Here is a tiny trained network, its code and every weight. The questions are about switching its units off for an input and a target symbol, where a switched-off unit gives its printed mean instead of its output.

import numpy as np


def w(rows, s, z=0):
    codes = np.array(rows[::2]) - 128.0
    scale = np.full(codes.shape[1], s)
    scale[-1] = z or s
    return codes * scale


def norm(h):
    return h / np.sqrt((h * h).mean(-1, keepdims=True) + 1e-5)


def softmax(a):
    e = np.exp(a - a.max(-1, keepdims=True))
    return e / e.sum(-1, keepdims=True)


def log_softmax(a):
    a = a - a.max(-1, keepdims=True)
    return a - np.log(np.exp(a).sum(-1, keepdims=True))


def net(x, mask):
    ids = ['εζμπφω'.index(c) for c in x.split()]
    T = len(ids)
    res = E[ids] + P[:T]
    u = 0
    for l in range(3):
        r = norm(res)
        for j in range(2):
            rows = slice(2 * j, 2 * j + 2)
            q, k, v = (r @ M[l][rows].T for M in (Q, K, V))
            z = softmax(np.where(np.tri(T) > 0, q @ k.T / 2**0.5, -1e9)) @ v
            o = O[l][rows]
            res = res + np.where(mask[u + j], z, o[:, -1]) @ o[:, :-1]
        u += 2
    return log_softmax(norm(res)[-1] @ U[:, :-1].T + U[:, -1])


Q, K, V, O = {}, {}, {}, {}
E = w([
[95,217,120,158,151,112],'ε',
[194,154,184,162,176,203],'ζ',
[226,107,118,138,199,222],'μ',
[154,81,175,40,122,89],'π',
[67,65,7,194,244,82],'φ',
[198,157,146,90,175,223],'ω',
],0.015)
P = w([
[97,124,33,243,2,191],'0',
[124,49,26,242,52,23],'1',
[145,49,90,211,54,31],'2',
[113,55,92,254,77,13],'3',
[94,177,125,199,108,100],'4',
[210,166,110,142,85,213],'5',
],0.007)
Q[0] = w([
[178,107,96,148,144,79],'0.h1',
[6,240,50,223,62,200],'0.h1',
[192,52,165,254,157,150],'0.h2',
[178,180,140,161,109,106],'0.h2',
],0.0053)
K[0] = w([
[193,85,125,126,92,73],'0.h1',
[111,122,115,162,92,138],'0.h1',
[2,143,106,78,100,162],'0.h2',
[125,148,177,120,128,119],'0.h2',
],0.0096)
V[0] = w([
[72,160,174,181,254,68],'0.h1',
[68,40,109,88,88,156],'0.h1',
[219,187,182,141,157,203],'0.h2',
[124,210,95,120,81,211],'0.h2',
],0.0073)
O[0] = w([
[173,64,102,85,129,242,3],'0.h1',
[120,235,36,92,255,137,175],'0.h1',
[133,112,161,139,170,191,111],'0.h2',
[112,201,72,132,105,42,90],'0.h2',
],0.0098,0.0062)
Q[1] = w([
[207,202,103,99,195,158],'1.h1',
[94,106,109,45,103,171],'1.h1',
[215,155,2,226,160,64],'1.h2',
[132,120,25,65,145,125],'1.h2',
],0.0075)
K[1] = w([
[226,86,162,129,110,172],'1.h1',
[213,3,204,103,63,22],'1.h1',
[36,149,201,135,130,218],'1.h2',
[129,101,94,209,229,202],'1.h2',
],0.0062)
V[1] = w([
[45,118,224,2,145,93],'1.h1',
[164,89,118,185,72,121],'1.h1',
[119,86,98,119,93,173],'1.h2',
[93,183,139,210,144,214],'1.h2',
],0.0074)
O[1] = w([
[193,82,144,226,53,2,43],'1.h1',
[25,100,185,63,105,173,135],'1.h1',
[95,87,156,61,199,65,1],'1.h2',
[62,84,201,181,210,34,71],'1.h2',
],0.0071,0.0048)
Q[2] = w([
[2,57,233,97,56,73],'2.h1',
[223,143,148,194,133,98],'2.h1',
[196,154,175,215,65,165],'2.h2',
[165,251,65,61,159,148],'2.h2',
],0.0077)
K[2] = w([
[49,202,56,108,130,28],'2.h1',
[173,75,130,107,98,163],'2.h1',
[101,56,69,48,2,167],'2.h2',
[117,106,131,126,42,172],'2.h2',
],0.0086)
V[2] = w([
[166,75,119,54,53,121],'2.h1',
[104,83,156,118,33,68],'2.h1',
[223,62,236,124,223,129],'2.h2',
[176,124,1,55,143,155],'2.h2',
],0.0074)
O[2] = w([
[67,113,110,222,102,120,11],'2.h1',
[74,84,62,85,52,174,37],'2.h1',
[77,135,218,210,87,49,2],'2.h2',
[175,43,142,255,172,87,119],'2.h2',
],0.009,0.0034)
U = w([
[106,230,133,61,169,74,198],'ε',
[148,82,128,7,71,146,149],'ζ',
[126,11,164,150,48,128,182],'μ',
[79,108,198,93,112,98,2],'π',
[217,170,62,147,79,91,70],'φ',
[2,99,240,115,39,119,174],'ω',
],0.0079,0.0051)

Each question gives the input, a string of symbols that net reads in full, and the target symbol t.
The units are the heads (2 rows each of Q, K, V and O). Each row of codes is followed by its name. A weight is (code - 128) times the scale printed after its matrix; where a second scale follows, it is the last column's (O and U).
mask holds one flag per head, layer by layer. A switched-off head (its flag False) gives its mean, the last column of its rows in O, instead of its output. The means were averaged over made-up inputs and are rounded, as every weight is.
A unit's drop is (log p(t) with every unit on - log p(t) with that unit switched off) / (log p(t) with every unit on - log p(t) with every unit switched off).
The circuit of an input: a set's keep is (log p(t) with only the set's units on - log p(t) with every unit switched off) / (log p(t) with every unit on - log p(t) with every unit switched off). Starting from all 6 units, units are removed one at a time, each time the one whose removal leaves the highest keep (on an exact tie, the one counted first), for as long as the keep stays at least 0.8.
units of the circuit, in order: the units of the circuit, biggest drop first
most important unit: the unit with the biggest drop
heads that matter: for each layer, one digit per head in row order, 1 if its drop is at least 0.15 and else 0, layers parted by /
drop of u: that unit's drop, to one decimal
input ω ε φ π π, target ζ: most important unit -> 1.h2
input π ζ π π, target μ: units of the circuit, in order -> [2.h1, 1.h2, 2.h2]
input ζ π ε π ω ε, target ζ: heads that matter -> 10 / 10 / 00
input ζ ζ μ, target ω: units of the circuit, in order -> [2.h2, 1.h2]
input π ζ ζ ζ π, target ζ: heads that matter -> 10 / 00 / 10
input π π π ε π, target μ: heads that matter -> 01 / 10 / 10
input ω ω π ω π π, target φ: heads that matter -> 01 / 11 / 00
input ε ω ζ, target ζ: heads that matter -> 11 / 00 / 01
input ζ π ω ε ε, target ζ: units of the circuit, in order -> [0.h1, 2.h2]
input φ ζ ζ π π ω, target ω: units of the circuit, in order -> [0.h1, 2.h2, 0.h2, 2.h1]
input π π π π ε, target φ: units of the circuit, in order -> [1.h2, 2.h2]
input ε ζ ζ, target ζ: heads that matter -> 11 / 00 / 00
input φ ε ζ ζ, target μ: heads that matter -> 11 / 00 / 01
input φ ζ ζ ω π ω, target ω: heads that matter -> 10 / 01 / 01
input ζ ζ ζ π φ, target ω: most important unit -> 0.h1
input π π π π ω π, target φ: heads that matter -> 10 / 01 / 00
input ζ ω ζ ε, target ω: drop of 1.h2 -> 0.2
input ζ π ζ ζ, target ω: drop of 1.h1 -> 0.0
input ζ ω ζ, target ω: drop of 2.h2 -> 0.2
